Read these off the table that follows.
1) What is the top-left entry?
2) What is the top-right entry?
3) What is the bottom-left entry?
4) What is the entry directly above the smallest entry?
5) What is the bottom entry of the column that holds the largest entry?
6) What is the entry just left of the smallest entry?
7) What is the entry just right of 141?
8) What is the maximum?
[[122 141 131 126 130 129]
 [121 142 130 127 131 129]
 [132 122 123 100 109 113]
 [119 130 127 131 129 129]]
1) 122
2) 129
3) 119
4) 127
5) 130
6) 123
7) 131
8) 142
